Below are the code and all the weights of a small trained network. Each question names an input and a class and asks about switching units off, where a switched-off unit gives its printed mean instead of its output.

import numpy as np


def w(rows, s, z=0):
    codes = np.array(rows[::2]) - 128.0
    scale = np.full(codes.shape[1], s)
    scale[-1] = z or s
    return codes * scale


def f(y):
    return y / 2 * (1 + np.tanh(0.7978845608 * (y + 0.044715 * y**3)))


def log_softmax(a):
    a = a - a.max(-1, keepdims=True)
    return a - np.log(np.exp(a).sum(-1, keepdims=True))


def net(x, mask):
    res = np.array(x, float).reshape(1, 7) / 4 @ E
    y = f(res @ A[0][:, :-1].T + A[0][:, -1])
    res = res + np.where(mask, y, B[0][:, -1]) @ B[0][:, :-1]
    return log_softmax(res[-1] @ U[:, :-1].T + U[:, -1])


A, B = {}, {}
E = w([
[2,113,125],'x0',
[135,78,66],'x1',
[176,183,150],'x2',
[163,132,100],'x3',
[123,197,33],'x4',
[162,74,68],'x5',
[110,197,166],'x6',
],0.006)
A[0] = w([
[128,105,102,170],'neuron 0',
[189,50,107,121],'neuron 1',
[145,118,120,101],'neuron 2',
[184,63,98,188],'neuron 3',
[138,223,114,185],'neuron 4',
[96,151,148,150],'neuron 5',
[113,79,131,147],'neuron 6',
[99,148,147,136],'neuron 7',
[105,254,141,80],'neuron 8',
[225,26,93,98],'neuron 9',
[130,204,26,175],'neuron 10',
[151,116,212,112],'neuron 11',
[151,120,234,144],'neuron 12',
[39,84,42,223],'neuron 13',
[139,122,123,81],'neuron 14',
[135,166,108,89],'neuron 15',
[67,139,120,128],'neuron 16',
[112,137,119,75],'neuron 17',
[149,103,203,128],'neuron 18',
[170,130,168,250],'neuron 19',
[133,162,156,231],'neuron 20',
[84,65,31,172],'neuron 21',
[203,61,108,90],'neuron 22',
],0.011,0.0024)
B[0] = w([
[124,136,157,153],'neuron 0',
[178,179,136,197],'neuron 1',
[138,132,138,128],'neuron 2',
[131,195,159,207],'neuron 3',
[177,78,65,210],'neuron 4',
[99,149,113,153],'neuron 5',
[133,121,148,150],'neuron 6',
[101,145,113,147],'neuron 7',
[194,115,44,217],'neuron 8',
[193,241,147,238],'neuron 9',
[187,5,129,241],'neuron 10',
[75,63,100,174],'neuron 11',
[46,51,91,202],'neuron 12',
[47,169,237,254],'neuron 13',
[133,130,136,120],'neuron 14',
[160,102,114,137],'neuron 15',
[95,174,141,160],'neuron 16',
[126,123,128,121],'neuron 17',
[89,65,98,168],'neuron 18',
[125,143,90,187],'neuron 19',
[112,106,88,179],'neuron 20',
[75,135,231,243],'neuron 21',
[165,202,154,192],'neuron 22',
],0.022,0.0051)
U = w([
[46,129,15,32],'0',
[113,217,76,141],'1',
[155,43,136,254],'2',
[16,54,105,80],'3',
[72,101,248,63],'4',
[2,127,169,181],'5',
],0.0076,0.0018)

Each question gives the input, the list of numbers given to net, and the class t.
The units are the neurons (one row each of A and B). Each row of codes is followed by its name. A weight is (code - 128) times the scale printed after its matrix; where a second scale follows, it is the last column's (A, B and U).
mask holds one flag per neuron, in row order. A switched-off neuron (its flag False) gives its mean, the last column of its row in B, instead of its output. The means were averaged over made-up inputs and are rounded, as every weight is.
A unit's drop is (log p(t) with every unit on - log p(t) with that unit switched off) / (log p(t) with every unit on - log p(t) with every unit switched off).
The circuit of an input: a set's keep is (log p(t) with only the set's units on - log p(t) with every unit switched off) / (log p(t) with every unit on - log p(t) with every unit switched off). Starting from the 12 units with the biggest drops (on a tie, the unit counted first), units are removed one at a time, each time the one whose removal leaves the highest keep (on an exact tie, the one counted first), for as long as the keep stays at least 0.8.
circuit, biggest first: the units of the circuit, biggest drop first
top k neurons: the k neurons with the biggest drops, biggest first
drop when u is switched off: that unit's drop, to one decimal
input [-1,7,-7,-3,-4,2,-6], class 4: circuit, biggest first	(neuron 21)
input [-2,-3,-1,2,-1,3,5], class 3: top 4 neurons	(neuron 9; neuron 1; neuron 22; neuron 8)
input [0,-4,-5,0,7,-3,6], class 2: circuit, biggest first	(neuron 10; neuron 4)
input [3,-1,1,-1,6,-3,3], class 2: circuit, biggest first	(neuron 10; neuron 4)
input [4,-7,-1,3,2,-5,-6], class 0: circuit, biggest first	(neuron 21; neuron 13)
input [-2,-2,0,-4,0,0,0], class 3: circuit, biggest first	(neuron 9; neuron 22)
input [-2,6,-2,-4,-4,-4,-7], class 1: top 3 neurons	(neuron 9; neuron 10; neuron 1)
input [-4,3,-5,-8,-3,-1,-5], class 1: top 2 neurons	(neuron 9; neuron 10)
input [4,4,-7,7,8,-6,7], class 2: top 2 neurons	(neuron 10; neuron 8)
input [0,1,1,6,0,-1,4], class 0: top 3 neurons	(neuron 21; neuron 13; neuron 10)
input [-7,-4,5,-3,-3,-1,5], class 3: top 3 neurons	(neuron 12; neuron 9; neuron 11)
input [-3,6,-6,-1,1,5,-2], class 4: top 2 neurons	(neuron 21; neuron 13)
input [-8,-3,-5,3,8,0,-1], class 2: drop when neuron 10 is switched off	0.9
input [8,4,7,2,7,0,8], class 2: circuit, biggest first	(neuron 10)
input [3,4,8,-6,1,-3,3], class 0: drop when neuron 21 is switched off	0.1
input [-1,-3,-3,-2,-4,-8,5], class 0: drop when neuron 8 is switched off	0.2
